Here is a tiny trained network, its code and every weight. The questions are about switching its units off for an input and a class, where a switched-off unit gives its printed mean instead of its output.

import numpy as np


def w(rows, s, z=0):
    codes = np.array(rows[::2]) - 128.0
    scale = np.full(codes.shape[1], s)
    scale[-1] = z or s
    return codes * scale


def f(y):
    return y / 2 * (1 + np.tanh(0.7978845608 * (y + 0.044715 * y**3)))


def log_softmax(a):
    a = a - a.max(-1, keepdims=True)
    return a - np.log(np.exp(a).sum(-1, keepdims=True))


def net(x, mask):
    res = np.array(x, float).reshape(1, 6) / 4 @ E
    y = f(res @ A[0][:, :-1].T + A[0][:, -1])
    res = res + np.where(mask, y, B[0][:, -1]) @ B[0][:, :-1]
    return log_softmax(res[-1] @ U[:, :-1].T + U[:, -1])


A, B = {}, {}
E = w([
[182,254,200],'x0',
[162,91,66],'x1',
[78,204,70],'x2',
[92,43,235],'x3',
[71,8,36],'x4',
[1,153,166],'x5',
],0.0053)
A[0] = w([
[112,194,171,44],'neuron 1',
[130,64,48,133],'neuron 2',
[133,169,84,163],'neuron 3',
[235,210,141,148],'neuron 4',
[213,105,45,144],'neuron 5',
[107,92,109,129],'neuron 6',
[42,89,149,133],'neuron 7',
[112,98,69,97],'neuron 8',
[113,125,134,163],'neuron 9',
[108,71,43,108],'neuron 10',
[165,193,59,139],'neuron 11',
[160,137,157,255],'neuron 12',
[153,28,144,107],'neuron 13',
[161,159,243,200],'neuron 14',
[116,94,64,94],'neuron 15',
[118,76,58,113],'neuron 16',
[65,74,146,158],'neuron 17',
[154,8,172,106],'neuron 18',
[9,152,157,88],'neuron 19',
[80,152,150,165],'neuron 20',
[211,139,80,153],'neuron 21',
[49,175,76,62],'neuron 22',
],0.011,0.0083)
B[0] = w([
[70,158,113,146],'neuron 1',
[70,96,74,187],'neuron 2',
[158,102,143,167],'neuron 3',
[162,162,57,241],'neuron 4',
[109,100,82,195],'neuron 5',
[127,109,100,146],'neuron 6',
[151,163,69,172],'neuron 7',
[58,98,138,147],'neuron 8',
[159,136,111,149],'neuron 9',
[57,91,111,178],'neuron 10',
[161,59,139,183],'neuron 11',
[254,131,101,245],'neuron 12',
[83,112,198,165],'neuron 13',
[185,113,104,254],'neuron 14',
[46,110,136,150],'neuron 15',
[80,110,89,168],'neuron 16',
[153,127,114,179],'neuron 17',
[145,100,206,178],'neuron 18',
[118,197,105,163],'neuron 19',
[149,193,101,165],'neuron 20',
[119,102,79,187],'neuron 21',
[118,180,197,142],'neuron 22',
],0.0085,0.0088)
U = w([
[75,168,118,158],'0',
[186,123,255,195],'1',
[90,124,224,6],'2',
[59,37,140,102],'3',
[221,127,67,139],'4',
],0.0091,0.013)

Each question gives the input, the list of numbers given to net, and the class t.
The units are the neurons (one row each of A and B). Each row of codes is followed by its name. A weight is (code - 128) times the scale printed after its matrix; where a second scale follows, it is the last column's (A, B and U).
mask holds one flag per neuron, in row order. A switched-off neuron (its flag False) gives its mean, the last column of its row in B, instead of its output. The means were averaged over made-up inputs and are rounded, as every weight is.
A unit's drop is (log p(t) with every unit on - log p(t) with that unit switched off) / (log p(t) with every unit on - log p(t) with every unit switched off).
The circuit of an input: a set's keep is (log p(t) with only the set's units on - log p(t) with every unit switched off) / (log p(t) with every unit on - log p(t) with every unit switched off). Starting from the 12 units with the biggest drops (on a tie, the unit counted first), units are removed one at a time, each time the one whose removal leaves the highest keep (on an exact tie, the one counted first), for as long as the keep stays at least 0.8.
circuit, biggest first: the units of the circuit, biggest drop first
most important unit: the unit with the biggest drop
top k neurons: the k neurons with the biggest drops, biggest first
drop of u: that unit's drop, to one decimal
input [-5,-8,6,2,2,-4], class 3: circuit, biggest first	neuron 4; neuron 12
input [1,-3,-5,3,2,2], class 1: circuit, biggest first	neuron 4; neuron 18; neuron 2
input [-3,-7,-5,0,5,8], class 0: circuit, biggest first	neuron 19; neuron 12; neuron 7
input [6,2,-2,0,6,-1], class 1: circuit, biggest first	neuron 4; neuron 7
input [-6,-7,3,-8,3,3], class 0: most important unit	neuron 22
input [-5,-6,6,7,-6,5], class 4: circuit, biggest first	neuron 7; neuron 14
input [-4,-4,1,5,6,6], class 0: top 2 neurons	neuron 19; neuron 7
input [-6,7,-4,-8,-4,-5], class 3: drop of neuron 5	0.1
input [8,-7,4,-2,6,4], class 1: drop of neuron 5	0.2
input [-2,-5,-2,2,0,-6], class 1: drop of neuron 4	0.2
